Small tables with named rows and columns. After each table, cells are looked up by row and column.

Fufep
|  | Rigusez | Zalogo | Damik | Bizisol |
|---|---|---|---|---|
| Rizo | 863 | -1744 | -787 | 6649 |
| Pum | 496 | -345 | -2530 | 7210 |
| Duzo | 1432 | 5885 | 3612 | -2021 |
| Tum | 1197 | 238 | -8903 | -2774 |

Bizisol of Rizo = 6649
Bizisol of Pum = 7210
Damik of Pum = -2530
Rigusez of Tum = 1197
Zalogo of Tum = 238
Zalogo of Rizo = -1744
Zalogo of Duzo = 5885
Zalogo of Pum = -345
Damik of Tum = -8903
Rigusez of Rizo = 863
Rigusez of Duzo = 1432
Bizisol of Duzo = -2021
Bizisol of Tum = -2774
Damik of Duzo = 3612
Rigusez of Pum = 496
Damik of Rizo = -787
Row with the largest Zalogo: Duzo

Table Dopomub
|  | Retiv | Lunerub | Ribade | Nat | Pitaz | Bimab | Piv | Luro | Lud | Tozopo |
|---|---|---|---|---|---|---|---|---|---|---|
| Dezip | 0.5 | 0.5 | 0.4 | 0.4 | 0.6 | 0.6 | 0.2 | 0.6 | 0.5 | 0.5 |
| Teg | 0.8 | 0.6 | 0.6 | 0.5 | 0.6 | 0.6 | 0.4 | 0.7 | 0.6 | 0.5 |
| Vit | 0.5 | 0.7 | 0.6 | 0.5 | 0.5 | 0.3 | 0.7 | 0.7 | 0.4 | 0.6 |
| Ger | 0.6 | 0.7 | 0.6 | 0.7 | 0.5 | 0.8 | 0.6 | 0.5 | 0.4 | 0.6 |
| Kav | 0.5 | 0.5 | 0.5 | 0.4 | 0.5 | 0.6 | 0.6 | 0.6 | 0.5 | 0.4 |

What is the Pitaz of Ger in Dopomub?
0.5
What is the Piv of Ger in Dopomub?
0.6
What is the Retiv of Vit in Dopomub?
0.5
What is the Nat of Kav in Dopomub?
0.4
What is the Pitaz of Kav in Dopomub?
0.5
What is the Pitaz of Vit in Dopomub?
0.5
What is the Lud of Teg in Dopomub?
0.6
What is the Bimab of Kav in Dopomub?
0.6
What is the Luro of Dezip in Dopomub?
0.6
What is the Luro of Kav in Dopomub?
0.6
What is the Lunerub of Kav in Dopomub?
0.5
What is the Bimab of Ger in Dopomub?
0.8
What is the Pitaz of Dezip in Dopomub?
0.6
What is the Piv of Teg in Dopomub?
0.4
What is the Ribade of Teg in Dopomub?
0.6
What is the Lud of Kav in Dopomub?
0.5
What is the Pitaz of Teg in Dopomub?
0.6

Mada =
,Lis,Dudebag,Duf,Kemunep
Nipat,-35.8,54.6,64.9,-26.1
Rivomo,-58.6,74.2,66.8,30.7
Fusur,-77.9,-9.0,44.2,6.6
Rabetim,-18.4,33.4,44.4,-15.4
Dos,-24.5,13.4,36.0,12.3
Mikana,24.1,13.1,11.2,28.5

Dos, Dudebag: 13.4
Dos, Kemunep: 12.3
Mikana, Dudebag: 13.1
Rivomo, Dudebag: 74.2
Rivomo, Duf: 66.8
Fusur, Dudebag: -9.0
Rivomo, Lis: -58.6
Dos, Lis: -24.5
Mikana, Lis: 24.1
Rabetim, Lis: -18.4

Pefadu:
|  | Fon | Tapo | Pes |
|---|---|---|---|
| Toti | 77.74 | 18.92 | 95.53 |
| Gatafe | 67.66 | 66.85 | 66.04 |
| Sipu | 63.70 | 83.06 | 56.63 |

Toti, Tapo => 18.92
Gatafe, Pes => 66.04
Sipu, Tapo => 83.06
Sipu, Pes => 56.63
Sipu, Fon => 63.70
Toti, Pes => 95.53
Gatafe, Tapo => 66.85
Toti, Fon => 77.74
Gatafe, Fon => 67.66

Tev:
fields: Zan, Lanorik, Bam, Bifibi, Giz, Zadolug, Zotiz
Gibusif: [45, 47, 50, 16, 56, 53, 58]
Vek: [57, 55, 52, 40, 55, 58, 60]
Pifezo: [51, 54, 54, 34, 55, 60, 49]
Vereru: [70, 56, 57, 41, 52, 56, 66]
Fuzu: [63, 66, 60, 60, 65, 63, 54]
Mas: [62, 66, 64, 75, 67, 59, 69]
Neropo: [61, 60, 60, 46, 68, 61, 55]
Lerupi: [55, 56, 51, 36, 58, 58, 54]

What is the Bifibi of Gibusif in Tev?
16
What is the Giz of Gibusif in Tev?
56
What is the Zadolug of Fuzu in Tev?
63
What is the Zotiz of Lerupi in Tev?
54
What is the Lanorik of Fuzu in Tev?
66
What is the Zotiz of Fuzu in Tev?
54
What is the Zotiz of Neropo in Tev?
55
What is the Zadolug of Mas in Tev?
59
What is the Bifibi of Pifezo in Tev?
34
What is the Bifibi of Fuzu in Tev?
60
What is the Bam of Fuzu in Tev?
60
What is the Bam of Gibusif in Tev?
50
What is the Giz of Neropo in Tev?
68
What is the Zan of Vek in Tev?
57
What is the Giz of Fuzu in Tev?
65
What is the Zadolug of Pifezo in Tev?
60
What is the Zadolug of Vereru in Tev?
56
What is the Bam of Vek in Tev?
52
What is the Giz of Lerupi in Tev?
58
Which row has the largest Zan? Vereru

Bago =
	Vup	Vom	Nuros	Limipop	Seb	Suviti	Satib	Zin
Gan	14	5	18	15	-10	-11	-5	3
Belebuf	11	24	-14	-10	92	-60	44	63
Sibad	4	0	32	35	-54	65	-18	-18
Makonob	8	5	8	27	-23	21	-8	-25
Dapo	15	-5	19	14	-35	50	1	-9
Rif	12	8	5	23	-16	1	-2	-7
Tukilo	2	26	23	6	26	-7	-25	-42
Zelez	5	20	0	12	40	-24	23	31
Netuz	6	20	2	28	-11	11	-14	-58
Mizu	8	5	19	20	-31	36	-16	-31

What is the Zin of Sibad in Bago? -18
What is the Nuros of Zelez in Bago? 0
What is the Zin of Zelez in Bago? 31
What is the Vup of Belebuf in Bago? 11
What is the Seb of Zelez in Bago? 40
What is the Seb of Netuz in Bago? -11
What is the Nuros of Belebuf in Bago? -14
What is the Zin of Gan in Bago? 3
What is the Suviti of Makonob in Bago? 21
What is the Satib of Makonob in Bago? -8
What is the Vom of Netuz in Bago? 20
What is the Vom of Gan in Bago? 5
What is the Suviti of Tukilo in Bago? -7
What is the Zin of Dapo in Bago? -9
What is the Limipop of Netuz in Bago? 28
What is the Suviti of Gan in Bago? -11
What is the Limipop of Dapo in Bago? 14

